Below are the code and all the weights of a small trained network. Each question names an input and a class and asks about switching units off, where a switched-off unit gives its printed mean instead of its output.

import numpy as np


def w(rows, s, z=0):
    codes = np.array(rows[::2]) - 128.0
    scale = np.full(codes.shape[1], s)
    scale[-1] = z or s
    return codes * scale


def norm(h):
    return h / np.sqrt((h * h).mean(-1, keepdims=True) + 1e-5)


def f(y):
    return y / 2 * (1 + np.tanh(0.7978845608 * (y + 0.044715 * y**3)))


def log_softmax(a):
    a = a - a.max(-1, keepdims=True)
    return a - np.log(np.exp(a).sum(-1, keepdims=True))


def net(x, mask):
    res = np.array(x, float).reshape(1, 6) / 4 @ E
    u = 0
    for l in range(2):
        y = f(norm(res) @ A[l][:, :-1].T + A[l][:, -1])
        res = res + np.where(mask[u : u + 9], y, B[l][:, -1]) @ B[l][:, :-1]
        u += 9
    return log_softmax(norm(res)[-1] @ U[:, :-1].T + U[:, -1])


A, B = {}, {}
E = w([
[55,119,85,75,97,119,126,23],'x0',
[126,131,132,131,124,128,124,128],'x1',
[108,101,115,129,143,4,89,182],'x2',
[129,127,126,126,129,129,130,128],'x3',
[127,128,130,130,124,128,127,128],'x4',
[80,81,123,76,179,148,3,175],'x5',
],0.0041)
A[0] = w([
[118,84,159,116,140,114,100,125,145],'L0N1',
[119,146,145,148,124,64,161,123,106],'L0N2',
[78,121,109,97,128,120,91,17,127],'L0N3',
[140,122,146,164,91,226,177,84,149],'L0N4',
[79,117,108,109,133,147,74,88,71],'L0N5',
[110,140,124,119,131,194,126,66,119],'L0N6',
[118,135,142,101,156,255,75,119,109],'L0N7',
[88,116,123,101,97,93,148,9,7],'L0N8',
[81,140,120,103,123,87,160,93,55],'L0N9',
],0.0079,0.0021)
B[0] = w([
[139,146,56,146,186,153,128,150,162],'L0N1',
[196,79,97,91,98,117,177,134,162],'L0N2',
[18,119,134,97,183,103,255,79,235],'L0N3',
[127,172,130,66,211,128,76,123,253],'L0N4',
[183,80,188,83,128,99,87,162,186],'L0N5',
[145,103,126,24,35,110,136,253,191],'L0N6',
[169,94,110,245,64,166,159,64,234],'L0N7',
[122,158,35,229,120,160,84,207,214],'L0N8',
[130,155,131,175,41,132,36,92,154],'L0N9',
],0.0085,0.0051)
A[1] = w([
[70,132,130,215,92,29,68,29,93],'L1N1',
[153,118,166,146,129,25,174,114,7],'L1N2',
[35,109,183,144,217,88,48,143,133],'L1N3',
[238,122,170,65,99,111,51,98,106],'L1N4',
[71,76,171,197,53,183,177,94,144],'L1N5',
[135,188,238,92,207,135,108,86,15],'L1N6',
[25,230,129,87,112,123,109,143,19],'L1N7',
[159,132,68,56,87,136,65,79,180],'L1N8',
[44,1,205,20,91,92,140,61,68],'L1N9',
],0.0093,0.002)
B[1] = w([
[78,179,80,112,109,57,96,219,175],'L1N1',
[84,114,133,175,120,144,202,85,169],'L1N2',
[195,131,96,95,132,97,97,52,254],'L1N3',
[173,97,144,137,208,70,152,154,185],'L1N4',
[133,82,167,164,168,199,64,208,232],'L1N5',
[73,187,151,59,183,121,117,215,195],'L1N6',
[216,162,186,136,96,161,146,27,207],'L1N7',
[52,165,138,149,88,156,119,116,162],'L1N8',
[4,103,170,57,76,106,179,101,222],'L1N9',
],0.013,0.0048)
U = w([
[129,213,172,70,245,117,130,223,168],'0',
[202,59,169,238,171,222,57,192,53],'1',
[165,72,125,221,152,77,254,109,188],'2',
[240,70,68,106,189,65,44,66,180],'3',
[158,224,147,137,53,215,140,46,238],'4',
[18,25,186,85,84,204,121,154,157],'5',
[64,188,31,183,73,65,84,221,83],'6',
[50,104,104,25,89,20,108,21,3],'7',
],0.01,0.0012)

Each question gives the input, the list of numbers given to net, and the class t.
The units are the neurons (one row each of A and B). Each row of codes is followed by its name. A weight is (code - 128) times the scale printed after its matrix; where a second scale follows, it is the last column's (A, B and U).
mask holds one flag per neuron, layer by layer. A switched-off neuron (its flag False) gives its mean, the last column of its row in B, instead of its output. The means were averaged over made-up inputs and are rounded, as every weight is.
A unit's drop is (log p(t) with every unit on - log p(t) with that unit switched off) / (log p(t) with every unit on - log p(t) with every unit switched off).
The circuit of an input: a set's keep is (log p(t) with only the set's units on - log p(t) with every unit switched off) / (log p(t) with every unit on - log p(t) with every unit switched off). Starting from the 12 units with the biggest drops (on a tie, the unit counted first), units are removed one at a time, each time the one whose removal leaves the highest keep (on an exact tie, the one counted first), for as long as the keep stays at least 0.8.
units of the circuit, in order: the units of the circuit, biggest drop first
most important unit: the unit with the biggest drop
top k neurons: the k neurons with the biggest drops, biggest first
top k neurons in layer l: the k neurons of layer l with the biggest drops, biggest first
drop of u: that unit's drop, to one decimal
input [-6,-3,6,-7,5,8], class 3: most important unit	L1N3
input [2,3,4,3,6,8], class 7: units of the circuit, in order	(L0N8, L1N9, L1N3)
input [-2,4,-5,1,4,0], class 0: top 3 neurons in layer 1	(L1N4, L1N8, L1N5)
input [7,-5,0,8,-5,-6], class 4: top 3 neurons	(L1N7, L0N7, L0N8)
input [6,-4,0,-8,-8,2], class 5: units of the circuit, in order	(L0N4, L0N3, L1N5)
input [0,-6,-5,2,-4,-5], class 0: top 2 neurons in layer 0	(L0N4, L0N3)
input [5,-3,1,5,-6,-7], class 6: top 3 neurons	(L0N8, L0N9, L1N1)
input [0,3,-8,3,1,1], class 1: top 4 neurons	(L0N7, L1N9, L1N4, L0N3)
input [1,3,6,-4,-1,0], class 6: top 4 neurons	(L0N3, L0N4, L0N6, L0N5)
input [7,-7,-4,2,-1,1], class 5: top 4 neurons	(L0N6, L0N3, L0N7, L0N5)
input [-4,4,5,4,-2,1], class 3: top 3 neurons in layer 0	(L0N7, L0N3, L0N6)
input [6,-8,-6,3,-1,1], class 5: top 2 neurons in layer 1	(L1N3, L1N5)
input [-1,2,4,-4,-1,6], class 3: top 2 neurons	(L0N3, L0N1)
input [-4,2,-2,-2,1,-5], class 0: top neuron	(L1N6)
input [4,4,7,-1,-8,0], class 6: top 4 neurons	(L1N1, L0N9, L0N4, L0N8)
input [5,8,5,-2,4,-2], class 6: top 2 neurons	(L0N8, L1N1)
input [-4,-2,1,8,3,8], class 3: top 2 neurons in layer 1	(L1N5, L1N3)
input [-3,-3,0,7,-1,5], class 1: top 2 neurons in layer 0	(L0N7, L0N4)
input [4,7,3,-4,-7,-2], class 6: top 2 neurons	(L0N8, L1N1)
input [-5,-8,-8,6,6,-6], class 0: units of the circuit, in order	(L0N4)
input [8,-5,-3,6,3,1], class 5: top 2 neurons	(L0N6, L0N3)
input [6,7,-1,2,-8,-2], class 4: top 2 neurons in layer 0	(L0N8, L0N3)
input [-7,-5,2,-2,6,-1], class 2: top 3 neurons in layer 0	(L0N4, L0N7, L0N8)
input [-6,-8,-1,4,-8,6], class 1: top 2 neurons in layer 0	(L0N7, L0N4)
input [2,-3,1,-7,-7,8], class 7: top 2 neurons in layer 0	(L0N8, L0N5)
input [-5,3,6,-5,1,-1], class 2: top 2 neurons in layer 0	(L0N4, L0N8)
input [-2,8,4,1,8,-1], class 2: most important unit	L0N3
input [5,5,-1,-1,2,-3], class 4: top 2 neurons	(L1N7, L0N8)
input [-1,-8,-3,0,-4,6], class 1: drop of L0N7	1.7
input [-7,8,2,6,-3,4], class 3: drop of L0N7	0.1
